Here is a tiny trained network, its code and every weight. The questions are about switching its units off for an input and a target symbol, where a switched-off unit gives its printed mean instead of its output.

import numpy as np


def w(rows, s, z=0):
    codes = np.array(rows[::2]) - 128.0
    scale = np.full(codes.shape[1], s)
    scale[-1] = z or s
    return codes * scale


def norm(h):
    return h / np.sqrt((h * h).mean(-1, keepdims=True) + 1e-5)


def f(y):
    return np.maximum(y, 0)


def softmax(a):
    e = np.exp(a - a.max(-1, keepdims=True))
    return e / e.sum(-1, keepdims=True)


def log_softmax(a):
    a = a - a.max(-1, keepdims=True)
    return a - np.log(np.exp(a).sum(-1, keepdims=True))


def net(x, mask):
    ids = ['ΣΨαδζηθμξτ'.index(c) for c in x.split()]
    T = len(ids)
    res = E[ids] + P[:T]
    r = norm(res)
    for j in range(3):
        rows = slice(3 * j, 3 * j + 3)
        q, k, v = (r @ M[0][rows].T for M in (Q, K, V))
        z = softmax(np.where(np.tri(T) > 0, q @ k.T / 3**0.5, -1e9)) @ v
        o = O[0][rows]
        res = res + np.where(mask[j], z, o[:, -1]) @ o[:, :-1]
    y = f(norm(res) @ A[0][:, :-1].T + A[0][:, -1])
    res = res + np.where(mask[3:7], y, B[0][:, -1]) @ B[0][:, :-1]
    return log_softmax(norm(res)[-1] @ U[:, :-1].T + U[:, -1])


Q, K, V, O, A, B = {}, {}, {}, {}, {}, {}
E = w([
[114,71,164,97,168,155,174,121],'Σ',
[24,97,157,108,110,109,98,122],'Ψ',
[138,77,152,180,229,106,73,121],'α',
[114,47,116,185,190,137,147,175],'δ',
[107,95,137,108,153,74,161,254],'ζ',
[152,182,223,40,161,122,112,149],'η',
[124,164,119,165,191,103,181,210],'θ',
[91,226,128,186,137,137,154,113],'μ',
[182,133,169,187,73,113,171,125],'ξ',
[182,132,104,81,122,177,167,51],'τ',
],0.0043)
P = w([
[116,143,202,156,169,255,122,175],'0',
[112,122,185,160,163,173,152,143],'1',
[96,131,134,117,161,156,146,144],'2',
[104,115,143,129,151,113,147,128],'3',
[96,114,133,119,151,83,154,113],'4',
[122,102,135,126,136,72,150,114],'5',
[121,92,130,121,122,51,150,105],'6',
],0.0032)
Q[0] = w([
[170,124,131,80,102,172,169,76],'head 0',
[163,112,54,130,131,174,110,48],'head 0',
[219,141,56,124,4,183,115,130],'head 0',
[121,97,186,159,119,117,195,96],'head 1',
[108,120,153,122,173,99,139,136],'head 1',
[128,86,93,85,121,97,102,141],'head 1',
[130,128,199,189,88,140,130,143],'head 2',
[166,93,123,130,89,103,137,91],'head 2',
[104,107,223,166,134,70,175,123],'head 2',
],0.017)
K[0] = w([
[165,127,148,78,110,168,173,89],'head 0',
[172,101,99,152,187,182,143,111],'head 0',
[247,158,120,144,127,149,143,166],'head 0',
[172,128,52,124,119,82,97,126],'head 1',
[148,100,96,145,124,104,170,121],'head 1',
[115,67,161,100,150,103,147,134],'head 1',
[180,95,145,143,168,90,159,96],'head 2',
[95,99,145,107,158,91,121,125],'head 2',
[153,163,100,114,124,42,172,91],'head 2',
],0.016)
V[0] = w([
[148,134,92,146,171,122,47,11],'head 0',
[99,174,79,218,146,72,98,213],'head 0',
[110,68,79,177,169,190,188,122],'head 0',
[79,65,40,205,57,182,118,140],'head 1',
[225,111,123,177,178,119,101,117],'head 1',
[77,139,193,177,104,103,60,103],'head 1',
[161,207,157,50,192,99,93,183],'head 2',
[169,220,74,198,152,147,178,126],'head 2',
[78,162,126,101,175,144,121,43],'head 2',
],0.011)
O[0] = w([
[156,157,74,197,182,135,7,105,3],'head 0',
[78,144,244,185,167,91,158,210,88],'head 0',
[31,80,133,125,94,102,137,65,211],'head 0',
[217,103,156,173,207,96,255,36,88],'head 1',
[48,157,193,122,186,212,138,121,160],'head 1',
[171,138,228,195,71,103,96,147,160],'head 1',
[196,148,152,86,220,1,119,136,148],'head 2',
[211,187,10,140,97,136,58,48,95],'head 2',
[104,19,104,92,157,71,93,48,142],'head 2',
],0.0056,0.0051)
A[0] = w([
[234,1,145,173,61,110,149,154,32],'neuron 0',
[224,193,133,28,147,152,117,132,36],'neuron 1',
[36,132,151,154,121,100,209,163,4],'neuron 2',
[149,114,73,78,99,141,178,143,251],'neuron 3',
],0.01,0.0028)
B[0] = w([
[175,110,99,106,171,255,101,192,169],'neuron 0',
[166,165,181,133,232,208,148,86,164],'neuron 1',
[181,169,23,182,165,117,81,98,254],'neuron 2',
[71,109,154,92,80,91,114,175,203],'neuron 3',
],0.0082,0.0079)
U = w([
[195,134,123,217,48,57,73,67,20],'Σ',
[201,32,138,151,139,208,123,213,184],'Ψ',
[42,123,190,209,167,150,41,130,155],'α',
[107,100,82,222,180,139,236,49,150],'δ',
[135,251,33,138,180,85,131,186,5],'ζ',
[142,128,196,117,114,2,196,210,251],'η',
[179,186,208,21,177,153,137,127,141],'θ',
[163,110,45,76,96,141,72,34,43],'μ',
[114,207,162,149,18,194,182,140,194],'ξ',
[40,60,124,41,88,139,150,114,139],'τ',
],0.0077,0.0017)

Each question gives the input, a string of symbols that net reads in full, and the target symbol t.
The units are the heads (3 rows each of Q, K, V and O) and the neurons (one row each of A and B). Each row of codes is followed by its name. A weight is (code - 128) times the scale printed after its matrix; where a second scale follows, it is the last column's (O, A, B and U).
mask holds one flag per unit, heads first, then neurons. A switched-off unit (its flag False) gives its mean, the last column of its rows in O or B, instead of its output. The means were averaged over made-up inputs and are rounded, as every weight is.
A unit's drop is (log p(t) with every unit on - log p(t) with that unit switched off) / (log p(t) with every unit on - log p(t) with every unit switched off).
The circuit of an input: a set's keep is (log p(t) with only the set's units on - log p(t) with every unit switched off) / (log p(t) with every unit on - log p(t) with every unit switched off). Starting from all 7 units, units are removed one at a time, each time the one whose removal leaves the highest keep (on an exact tie, the one counted first), for as long as the keep stays at least 0.8.
circuit, biggest first: the units of the circuit, biggest drop first
k most important neurons: the k neurons with the biggest drops, biggest first
which heads matter: for each layer, one digit per head in row order, 1 if its drop is at least 0.15 and else 0, layers parted by /
input Ψ θ α Σ Ψ, target ζ: circuit, biggest first -> (head 0)
input Ψ Ψ α Ψ, target α: which heads matter -> 011
input α ζ Ψ α Ψ μ, target Σ: which heads matter -> 011
input τ Ψ ξ ζ θ δ, target θ: circuit, biggest first -> (head 2; neuron 1; neuron 2)
input δ τ Ψ α Ψ, target α: which heads matter -> 111
input Ψ Ψ Ψ ζ δ, target ζ: which heads matter -> 001
input μ τ Ψ τ μ, target τ: circuit, biggest first -> (head 2; neuron 2)
input δ Ψ μ δ, target μ: which heads matter -> 001
input μ μ δ Ψ Ψ α α, target α: which heads matter -> 010
input Ψ Ψ τ Ψ η, target τ: 2 most important neurons -> (neuron 2; neuron 3)
input ξ θ Ψ δ, target θ: 3 most important neurons -> (neuron 2; neuron 1; neuron 3)
input Ψ η ζ, target η: which heads matter -> 001
input α ζ α θ θ Ψ α, target θ: circuit, biggest first -> (head 2; neuron 2)
input δ θ α Ψ, target θ: which heads matter -> 001
input Ψ α δ Ψ Ψ, target δ: which heads matter -> 011
input τ η Ψ δ Ψ δ Ψ, target δ: which heads matter -> 010
input α Σ μ Ψ, target μ: circuit, biggest first -> (head 2)
input ζ δ Ψ Ψ, target Ψ: which heads matter -> 110
input μ δ θ Ψ, target θ: 2 most important neurons -> (neuron 1; neuron 2)
input Ψ ξ Ψ, target ξ: circuit, biggest first -> (head 2)
input α δ Ψ θ δ δ α, target δ: 2 most important neurons -> (neuron 3; neuron 0)
input Ψ α α Ψ Ψ η θ, target θ: circuit, biggest first -> (head 2; neuron 1)
